Here is a tiny trained network, its code and every weight. The questions are about switching its units off for an input and a class, where a switched-off unit gives its printed mean instead of its output.

import numpy as np


def w(rows, s, z=0):
    codes = np.array(rows[::2]) - 128.0
    scale = np.full(codes.shape[1], s)
    scale[-1] = z or s
    return codes * scale


def f(y):
    return np.maximum(y, 0)


def log_softmax(a):
    a = a - a.max(-1, keepdims=True)
    return a - np.log(np.exp(a).sum(-1, keepdims=True))


def net(x, mask):
    res = np.array(x, float).reshape(1, 4) / 4 @ E
    y = f(res @ A[0][:, :-1].T + A[0][:, -1])
    res = res + np.where(mask, y, B[0][:, -1]) @ B[0][:, :-1]
    return log_softmax(res[-1] @ U[:, :-1].T + U[:, -1])


A, B = {}, {}
E = w([
[177,156,176,34,181,80,160,72],'x0',
[91,60,89,191,235,9,20,63],'x1',
[68,54,222,113,221,164,175,148],'x2',
[229,67,121,192,85,76,253,110],'x3',
],0.0066)
A[0] = w([
[60,191,206,72,84,205,143,142,247],'N0',
[157,46,150,171,86,148,189,170,156],'N1',
[51,110,130,143,122,205,90,210,168],'N2',
[54,161,25,187,86,179,56,137,189],'N3',
[95,173,86,83,171,97,79,50,230],'N4',
[67,156,163,36,193,175,51,122,190],'N5',
[37,86,170,167,227,100,54,124,126],'N6',
[215,153,229,53,137,155,229,87,223],'N7',
[182,79,116,58,121,124,179,60,252],'N8',
[178,147,36,131,169,17,64,83,197],'N9',
[224,52,171,225,162,125,167,152,225],'N10',
[138,17,94,229,168,81,139,162,225],'N11',
[165,181,124,2,75,153,140,81,206],'N12',
[160,105,117,99,134,86,200,184,170],'N13',
],0.0064,0.0031)
B[0] = w([
[157,253,59,202,172,219,215,188,253],'N0',
[68,24,125,83,26,164,152,126,203],'N1',
[47,202,87,110,82,177,162,213,209],'N2',
[50,163,49,172,119,137,62,143,223],'N3',
[120,188,113,198,228,63,89,119,227],'N4',
[149,184,78,85,252,159,140,156,244],'N5',
[85,61,58,22,233,76,95,227,234],'N6',
[212,181,223,90,26,131,166,124,246],'N7',
[228,115,164,135,93,53,230,94,210],'N8',
[164,120,71,178,136,45,49,48,253],'N9',
[50,63,108,85,49,62,247,73,230],'N10',
[64,43,62,94,175,67,180,88,239],'N11',
[189,214,144,186,151,157,94,109,220],'N12',
[153,86,214,95,20,61,170,86,179],'N13',
],0.0056,0.007)
U = w([
[185,253,186,110,194,194,131,92,42],'0',
[98,116,44,223,136,14,58,31,167],'1',
[247,157,204,100,27,111,179,109,214],'2',
[158,100,73,160,60,187,102,105,35],'3',
[43,63,150,129,57,90,219,71,77],'4',
[42,56,122,64,231,115,43,241,123],'5',
[25,47,191,145,105,127,71,138,3],'6',
[27,207,47,191,48,192,135,183,246],'7',
],0.0055,0.003)

Each question gives the input, the list of numbers given to net, and the class t.
The units are the neurons (one row each of A and B). Each row of codes is followed by its name. A weight is (code - 128) times the scale printed after its matrix; where a second scale follows, it is the last column's (A, B and U).
mask holds one flag per neuron, in row order. A switched-off neuron (its flag False) gives its mean, the last column of its row in B, instead of its output. The means were averaged over made-up inputs and are rounded, as every weight is.
A unit's drop is (log p(t) with every unit on - log p(t) with that unit switched off) / (log p(t) with every unit on - log p(t) with every unit switched off).
The circuit of an input: a set's keep is (log p(t) with only the set's units on - log p(t) with every unit switched off) / (log p(t) with every unit on - log p(t) with every unit switched off). Starting from the 12 units with the biggest drops (on a tie, the unit counted first), units are removed one at a time, each time the one whose removal leaves the highest keep (on an exact tie, the one counted first), for as long as the keep stays at least 0.8.
units of the circuit, in order: the units of the circuit, biggest drop first
k most important neurons: the k neurons with the biggest drops, biggest first
drop when u is switched off: that unit's drop, to one decimal
input [3,-7,-2,-8], class 0: units of the circuit, in order => N12, N5
input [3,-2,-5,-8], class 0: 2 most important neurons => N5, N12
input [-7,2,4,1], class 5: most important neuron => N6
input [-1,-1,2,8], class 4: units of the circuit, in order => N10, N1
input [7,0,5,-8], class 0: units of the circuit, in order => N0, N5
input [-6,6,3,2], class 5: 2 most important neurons => N6, N8
input [-2,4,4,4], class 4: units of the circuit, in order => N10, N4, N11
input [6,5,0,8], class 4: units of the circuit, in order => N10, N13
input [-8,5,-6,-8], class 5: 2 most important neurons => N6, N2
input [3,-4,1,-5], class 0: drop when N5 is switched off => 0.1
input [-3,7,7,8], class 4: drop when N10 is switched off => 0.3
input [-6,5,7,2], class 5: drop when N3 is switched off => 0.0
